Below are the code and all the weights of a small trained network. Each question names an input and a target symbol and asks about switching units off, where a switched-off unit gives its printed mean instead of its output.

import numpy as np


def w(rows, s, z=0):
    codes = np.array(rows[::2]) - 128.0
    scale = np.full(codes.shape[1], s)
    scale[-1] = z or s
    return codes * scale


def f(y):
    return np.maximum(y, 0)


def softmax(a):
    e = np.exp(a - a.max(-1, keepdims=True))
    return e / e.sum(-1, keepdims=True)


def log_softmax(a):
    a = a - a.max(-1, keepdims=True)
    return a - np.log(np.exp(a).sum(-1, keepdims=True))


def net(x, mask):
    ids = ['ΛΠΣΦΨΩγδζητ'.index(c) for c in x.split()]
    T = len(ids)
    res = E[ids] + P[:T]
    q, k, v = (res @ M[0].T for M in (Q, K, V))
    z = softmax(np.where(np.tri(T) > 0, q @ k.T / 2**0.5, -1e9)) @ v
    res = res + np.where(mask[0], z, O[0][:, -1]) @ O[0][:, :-1]
    y = f(res @ A[0][:, :-1].T + A[0][:, -1])
    res = res + np.where(mask[1:25], y, B[0][:, -1]) @ B[0][:, :-1]
    return log_softmax(res[-1] @ U[:, :-1].T + U[:, -1])


Q, K, V, O, A, B = {}, {}, {}, {}, {}, {}
E = w([
[54,118,65,48],'Λ',
[119,120,128,176],'Π',
[80,176,77,7],'Σ',
[102,168,147,198],'Φ',
[133,69,101,94],'Ψ',
[159,105,45,130],'Ω',
[3,49,107,105],'γ',
[149,160,104,111],'δ',
[112,152,108,166],'ζ',
[183,54,40,111],'η',
[120,114,140,183],'τ',
],0.016)
P = w([
[122,17,250,142],'0',
[121,117,45,138],'1',
[112,149,62,151],'2',
[104,167,81,163],'3',
[98,185,113,165],'4',
[93,195,127,172],'5',
],0.011)
Q[0] = w([
[116,163,149,8],'head 1',
[96,114,177,107],'head 1',
],0.013)
K[0] = w([
[99,253,3,124],'head 1',
[10,103,20,182],'head 1',
],0.011)
V[0] = w([
[130,59,98,69],'head 1',
[180,148,67,1],'head 1',
],0.0091)
O[0] = w([
[158,152,229,250,253],'head 1',
[85,54,112,219,96],'head 1',
],0.011,0.0058)
A[0] = w([
[90,128,157,82,56],'neuron 1',
[122,141,165,161,52],'neuron 2',
[209,121,214,118,180],'neuron 3',
[98,193,177,135,94],'neuron 4',
[87,139,172,120,228],'neuron 5',
[83,28,114,79,64],'neuron 6',
[116,53,131,96,200],'neuron 7',
[98,132,116,170,225],'neuron 8',
[115,74,144,113,82],'neuron 9',
[229,93,154,173,126],'neuron 10',
[254,130,125,76,159],'neuron 11',
[84,166,129,81,226],'neuron 12',
[154,96,147,228,38],'neuron 13',
[147,151,115,29,99],'neuron 14',
[73,87,138,122,223],'neuron 15',
[96,153,159,92,96],'neuron 16',
[154,191,127,49,115],'neuron 17',
[100,108,124,177,135],'neuron 18',
[158,150,183,192,106],'neuron 19',
[147,175,86,126,228],'neuron 20',
[172,95,161,166,253],'neuron 21',
[234,183,158,143,200],'neuron 22',
[69,162,161,114,134],'neuron 23',
[199,117,71,94,66],'neuron 24',
],0.013,0.0046)
B[0] = w([
[174,2,107,128,147],'neuron 1',
[209,88,80,108,171],'neuron 2',
[137,221,56,151,201],'neuron 3',
[116,122,184,117,197],'neuron 4',
[73,110,73,177,223],'neuron 5',
[37,192,9,73,171],'neuron 6',
[43,207,49,99,177],'neuron 7',
[122,17,185,140,254],'neuron 8',
[99,77,35,57,148],'neuron 9',
[206,175,185,78,192],'neuron 10',
[70,148,213,143,177],'neuron 11',
[174,60,188,151,199],'neuron 12',
[220,112,121,68,237],'neuron 13',
[165,89,165,113,168],'neuron 14',
[109,203,143,192,231],'neuron 15',
[140,19,146,171,157],'neuron 16',
[131,67,175,122,183],'neuron 17',
[153,85,184,77,230],'neuron 18',
[184,136,45,69,225],'neuron 19',
[82,66,38,76,187],'neuron 20',
[110,133,63,75,221],'neuron 21',
[30,241,100,98,229],'neuron 22',
[113,43,139,156,200],'neuron 23',
[87,118,157,206,146],'neuron 24',
],0.0065,0.0093)
U = w([
[78,115,10,110,254],'Λ',
[91,132,161,175,237],'Π',
[146,79,230,161,22],'Σ',
[152,167,62,120,60],'Φ',
[99,246,103,164,179],'Ψ',
[175,133,93,80,25],'Ω',
[135,143,116,75,144],'γ',
[111,176,163,103,100],'δ',
[201,60,114,150,18],'ζ',
[175,122,107,110,99],'η',
[107,180,182,98,84],'τ',
],0.011,0.0033)

Each question gives the input, a string of symbols that net reads in full, and the target symbol t.
The units are the heads (2 rows each of Q, K, V and O) and the neurons (one row each of A and B). Each row of codes is followed by its name. A weight is (code - 128) times the scale printed after its matrix; where a second scale follows, it is the last column's (O, A, B and U).
mask holds one flag per unit, heads first, then neurons. A switched-off unit (its flag False) gives its mean, the last column of its rows in O or B, instead of its output. The means were averaged over made-up inputs and are rounded, as every weight is.
A unit's drop is (log p(t) with every unit on - log p(t) with that unit switched off) / (log p(t) with every unit on - log p(t) with every unit switched off).
The circuit of an input: a set's keep is (log p(t) with only the set's units on - log p(t) with every unit switched off) / (log p(t) with every unit on - log p(t) with every unit switched off). Starting from the 12 units with the biggest drops (on a tie, the unit counted first), units are removed one at a time, each time the one whose removal leaves the highest keep (on an exact tie, the one counted first), for as long as the keep stays at least 0.8.
units of the circuit, in order: the units of the circuit, biggest drop first
most important unit: the unit with the biggest drop
top k neurons: the k neurons with the biggest drops, biggest first
drop when u is switched off: that unit's drop, to one decimal
input τ Ψ δ Ω Σ Φ, target τ: units of the circuit, in order	head 1; neuron 4
input γ Σ γ δ Π, target Ψ: most important unit	head 1
input δ γ Φ, target Λ: units of the circuit, in order	head 1; neuron 20
input γ γ η Φ ζ, target Ψ: top 2 neurons	neuron 22; neuron 3
input Φ η δ γ Φ, target Σ: top 4 neurons	neuron 17; neuron 12; neuron 14; neuron 16
input Σ Σ δ, target ζ: units of the circuit, in order	head 1; neuron 22; neuron 13
input τ Φ ζ Ω, target τ: top 2 neurons	neuron 11; neuron 22
input δ Φ η Ω Φ ζ, target Λ: units of the circuit, in order	neuron 20; head 1
input Φ Φ η, target Σ: top 2 neurons	neuron 11; neuron 17
input γ Φ γ Σ Σ, target Π: units of the circuit, in order	head 1; neuron 19; neuron 21; neuron 8
input Φ γ Ω ζ, target Σ: top 4 neurons	neuron 17; neuron 12; neuron 14; neuron 11
input η Ω γ Φ Ω η, target Ω: top 2 neurons	neuron 13; neuron 10
input η γ Φ γ Π, target Ω: top 2 neurons	neuron 19; neuron 13
input η Ψ ζ Π τ ζ, target Ω: top neuron	neuron 19
input τ Σ Φ, target τ: units of the circuit, in order	head 1; neuron 11; neuron 17
input τ Ψ τ, target τ: top 3 neurons	neuron 22; neuron 11; neuron 8
input Φ Π Φ, target Σ: top 3 neurons	neuron 17; neuron 12; neuron 14
input γ η ζ, target Ψ: drop when neuron 3 is switched off	0.1
input Σ γ ζ Φ, target ζ: drop when head 1 is switched off	0.6
input Φ Π τ, target Σ: drop when neuron 12 is switched off	0.3
input γ Λ Π Ω, target Ψ: drop when head 1 is switched off	0.9
input Ψ γ Λ Λ, target Π: most important unit	neuron 19
